Look-ups in named tables: a row name and a column name give one cell, copied from the table.

sovidak.tsv
	pobudu	konil	saz	zuno	tado	saf	lasanud	laf	sef	firun
nuf	22675	47033	36865	47831	84317	75704	47955	59221	62116	33091
mef	14592	71933	90631	91852	31432	50679	55736	59814	36398	20075
tuzas	19427	43382	52344	27446	56821	90743	32647	31377	33413	37646

laf of tuzas: 31377
laf of mef: 59814
sef of nuf: 62116
tado of mef: 31432
saf of nuf: 75704
zuno of nuf: 47831
pobudu of tuzas: 19427
saf of tuzas: 90743
saz of mef: 90631
zuno of tuzas: 27446
konil of nuf: 47033
firun of nuf: 33091
firun of mef: 20075

vut =
        tol  vinuva  rakem  kiviv  giv  nol  gasuvav
tepo    212     145    153     91  137   80       54
tubon   233     153    143    151  170  183      235
rumod    27     178    201     64  240  164       83
ruli    107     225     77    193  140  229      198
kazoku   22     180    127     52  185   75       77
nez     156     237     39    206  117  172      124

nez, vinuva => 237
nez, giv => 117
rumod, tol => 27
rumod, gasuvav => 83
kazoku, giv => 185
ruli, giv => 140
tubon, giv => 170
tubon, kiviv => 151
rumod, rakem => 201
tepo, tol => 212
nez, nol => 172
kazoku, nol => 75
Row with the largest gasuvav: tubon

semipe:
fields: gaten, kinos, ligonu, pelufa, dat, divof, moged
lat: [0.61, 0.16, 0.25, 0.36, 0.56, 0.52, 0.14]
pokifiz: [0.28, 0.27, 0.73, 0.90, 0.32, 0.48, 0.28]
muma: [0.13, 0.69, 0.43, 0.23, 0.18, 0.23, 0.56]
nasano: [0.46, 0.28, 0.28, 0.35, 0.30, 0.42, 0.40]
febis: [0.72, 0.03, 0.16, 0.43, 0.71, 0.55, 0.12]
laferiv: [0.44, 0.24, 0.33, 0.50, 0.26, 0.40, 0.38]
komu: [0.59, 0.17, 0.28, 0.38, 0.56, 0.42, 0.20]

lat, dat -> 0.56
nasano, kinos -> 0.28
febis, gaten -> 0.72
febis, divof -> 0.55
laferiv, gaten -> 0.44
pokifiz, ligonu -> 0.73
muma, ligonu -> 0.43
pokifiz, gaten -> 0.28
komu, moged -> 0.20
lat, moged -> 0.14
pokifiz, kinos -> 0.27
muma, moged -> 0.56
laferiv, pelufa -> 0.50
laferiv, ligonu -> 0.33
komu, ligonu -> 0.28
Which row has the largest divof? febis

Table vonim
,sonil,vif,mapeka,bele,repovaf,pizem,buf,fav,vatarav,mol
fusaf,0.128,-0.065,0.112,0.147,0.132,0.110,0.114,0.131,0.064,0.079
sibon,0.079,0.028,0.139,0.127,0.072,0.108,0.079,0.123,0.147,0.099
datalut,0.471,0.133,-0.273,0.151,0.655,0.159,0.422,0.144,-0.563,0.143

vif of datalut = 0.133
mol of sibon = 0.099
mapeka of datalut = -0.273
bele of fusaf = 0.147
vatarav of sibon = 0.147
sonil of sibon = 0.079
pizem of datalut = 0.159
vatarav of datalut = -0.563
mol of datalut = 0.143
sonil of fusaf = 0.128
vif of fusaf = -0.065
buf of datalut = 0.422
mol of fusaf = 0.079

Table rizo
	kop	mir
nokobuz	43.8	38.9
sov	9.4	15.5
digodar	60.9	38.9
geli	43.8	38.9
labif	9.4	38.9
kare	43.8	15.5
foz	26.6	38.9
zofarep	9.4	62.4
babuzuv	26.6	27.2
duf	-59.3	-19.6

mir of babuzuv = 27.2
mir of digodar = 38.9
mir of duf = -19.6
kop of labif = 9.4
mir of labif = 38.9
kop of babuzuv = 26.6
mir of nokobuz = 38.9
kop of sov = 9.4
kop of foz = 26.6
mir of sov = 15.5
mir of kare = 15.5
kop of kare = 43.8
kop of digodar = 60.9
kop of nokobuz = 43.8
kop of duf = -59.3

Table zusi
,fur,dut,mis,bif,bol,sosavar,lilugev,piva,veg,zab
gudu,55.99,19.04,11.92,22.47,28.48,60.43,49.29,75.91,13.39,17.49
pido,62.30,11.75,59.32,80.98,56.66,72.64,28.06,53.69,59.75,15.65
gotasuf,73.42,15.25,72.71,74.11,17.46,84.98,56.89,78.03,49.89,67.81
vobimu,81.56,71.23,58.77,75.60,83.04,59.47,14.94,81.30,29.89,78.38
kenumil,72.19,27.11,16.11,45.14,29.67,76.70,77.71,15.97,27.77,66.02
nal,57.80,73.33,47.43,42.69,44.78,48.58,30.60,83.61,30.27,43.12

What is the zab of gotasuf in zusi? 67.81
What is the zab of vobimu in zusi? 78.38
What is the fur of nal in zusi? 57.80
What is the sosavar of gotasuf in zusi? 84.98
What is the fur of kenumil in zusi? 72.19
What is the zab of pido in zusi? 15.65
What is the bif of gudu in zusi? 22.47
What is the dut of nal in zusi? 73.33
What is the lilugev of kenumil in zusi? 77.71
What is the dut of vobimu in zusi? 71.23
What is the veg of nal in zusi? 30.27
What is the veg of gotasuf in zusi? 49.89
What is the veg of kenumil in zusi? 27.77
What is the sosavar of nal in zusi? 48.58
What is the sosavar of pido in zusi? 72.64

kas.csv
,dom,remepot
pesoku,187,148
makurim,176,158
zegoled,77,183
difolor,209,172
befo,11,132
loberog,205,164
rarat,21,195
rizi,221,164
logabu,29,139
zilu,198,164
reri,30,184
fabu,198,159

remepot of rarat: 195
remepot of loberog: 164
dom of fabu: 198
dom of zegoled: 77
dom of zilu: 198
remepot of rizi: 164
dom of rarat: 21
dom of befo: 11
dom of reri: 30

ton:
       zof  tabi  kopo  zomova  kibi  piz  mev  zapatad  kan
lis    116   208   187     196   238  136  161      174  185
rinis  168   199   176     194   210  184  193      120  126
zoru   162   132   205     252   179  155  128      182  124
pati   185    51   158     156   106  202  186      172  143

zof of rinis = 168
piz of zoru = 155
zof of lis = 116
kopo of rinis = 176
kan of rinis = 126
mev of zoru = 128
zapatad of lis = 174
kan of lis = 185
mev of lis = 161
tabi of zoru = 132
zapatad of rinis = 120
zomova of rinis = 194
zapatad of pati = 172
zomova of zoru = 252
Which row has the largest tabi? lis

Table peb
	godepu	nifa
domu	5.9	0.9
somin	4.8	1.5
tum	6.8	1.8
sisopab	8.6	6.6
pidipov	6.1	0.7
tib	3.0	7.7
zorob	6.8	7.8
baleb	2.4	3.2
bem	3.0	2.7
topurif	1.6	5.4
bolor	9.1	6.2
fuleg	6.6	1.6
tifef	8.5	4.5

What is the nifa of pidipov in peb?
0.7
What is the godepu of fuleg in peb?
6.6
What is the godepu of tifef in peb?
8.5
What is the godepu of tum in peb?
6.8
What is the nifa of tum in peb?
1.8
What is the godepu of baleb in peb?
2.4
What is the godepu of bem in peb?
3.0
What is the nifa of fuleg in peb?
1.6
What is the godepu of domu in peb?
5.9
What is the nifa of tib in peb?
7.7
What is the godepu of topurif in peb?
1.6
What is the godepu of pidipov in peb?
6.1
What is the nifa of sisopab in peb?
6.6
What is the nifa of bem in peb?
2.7

vekun =
|  | pib | bovi | fubalab | non | penugir | fules |
|---|---|---|---|---|---|---|
| fitasam | 176 | 209 | 244 | 153 | 167 | 212 |
| bez | 178 | 96 | 204 | 196 | 178 | 232 |
| zipoda | 135 | 223 | 141 | 187 | 194 | 154 |
| datafuz | 112 | 19 | 151 | 175 | 121 | 150 |
| kili | 112 | 78 | 194 | 190 | 160 | 164 |
| vunusol | 181 | 231 | 166 | 159 | 177 | 219 |
| vudog | 152 | 97 | 125 | 188 | 212 | 195 |

What is the pib of kili in vekun?
112
What is the fules of fitasam in vekun?
212
What is the bovi of vudog in vekun?
97
What is the pib of vudog in vekun?
152
What is the non of vudog in vekun?
188
What is the fubalab of datafuz in vekun?
151
What is the fules of kili in vekun?
164
What is the pib of fitasam in vekun?
176
What is the bovi of bez in vekun?
96
What is the penugir of vudog in vekun?
212
What is the fubalab of zipoda in vekun?
141
What is the fules of zipoda in vekun?
154
What is the fules of vunusol in vekun?
219
What is the non of datafuz in vekun?
175
What is the bovi of fitasam in vekun?
209
What is the fules of bez in vekun?
232
What is the penugir of fitasam in vekun?
167
Row with the largest fubalab: fitasam

kebogel.csv
,ruvife,kov,vor,taz,zir,dagi
raz,-7,-24,-30,-34,-16,-15
vab,-29,-30,-8,-7,-28,-40
nitevi,-52,-15,11,-30,-52,-59
dobute,-28,-12,-8,-31,-32,-39
padadu,-49,-18,10,-28,-47,-59
vifane,-19,-25,-21,-23,-22,-19
kotu,-19,-50,-14,56,-21,-43
kava,4,-16,-30,-42,-12,-19
kez,-14,-49,-18,52,-19,-38
dif,4,-20,-29,-46,-8,-16
sanag,-70,-17,-42,-10,-18,38
kugafo,16,-27,-33,-16,-4,-16

zir of sanag = -18
kov of nitevi = -15
dagi of vifane = -19
taz of dif = -46
taz of raz = -34
dagi of kava = -19
ruvife of kotu = -19
ruvife of padadu = -49
kov of kava = -16
dagi of vab = -40
vor of dif = -29
ruvife of kugafo = 16
kov of dobute = -12
zir of raz = -16
kov of kez = -49

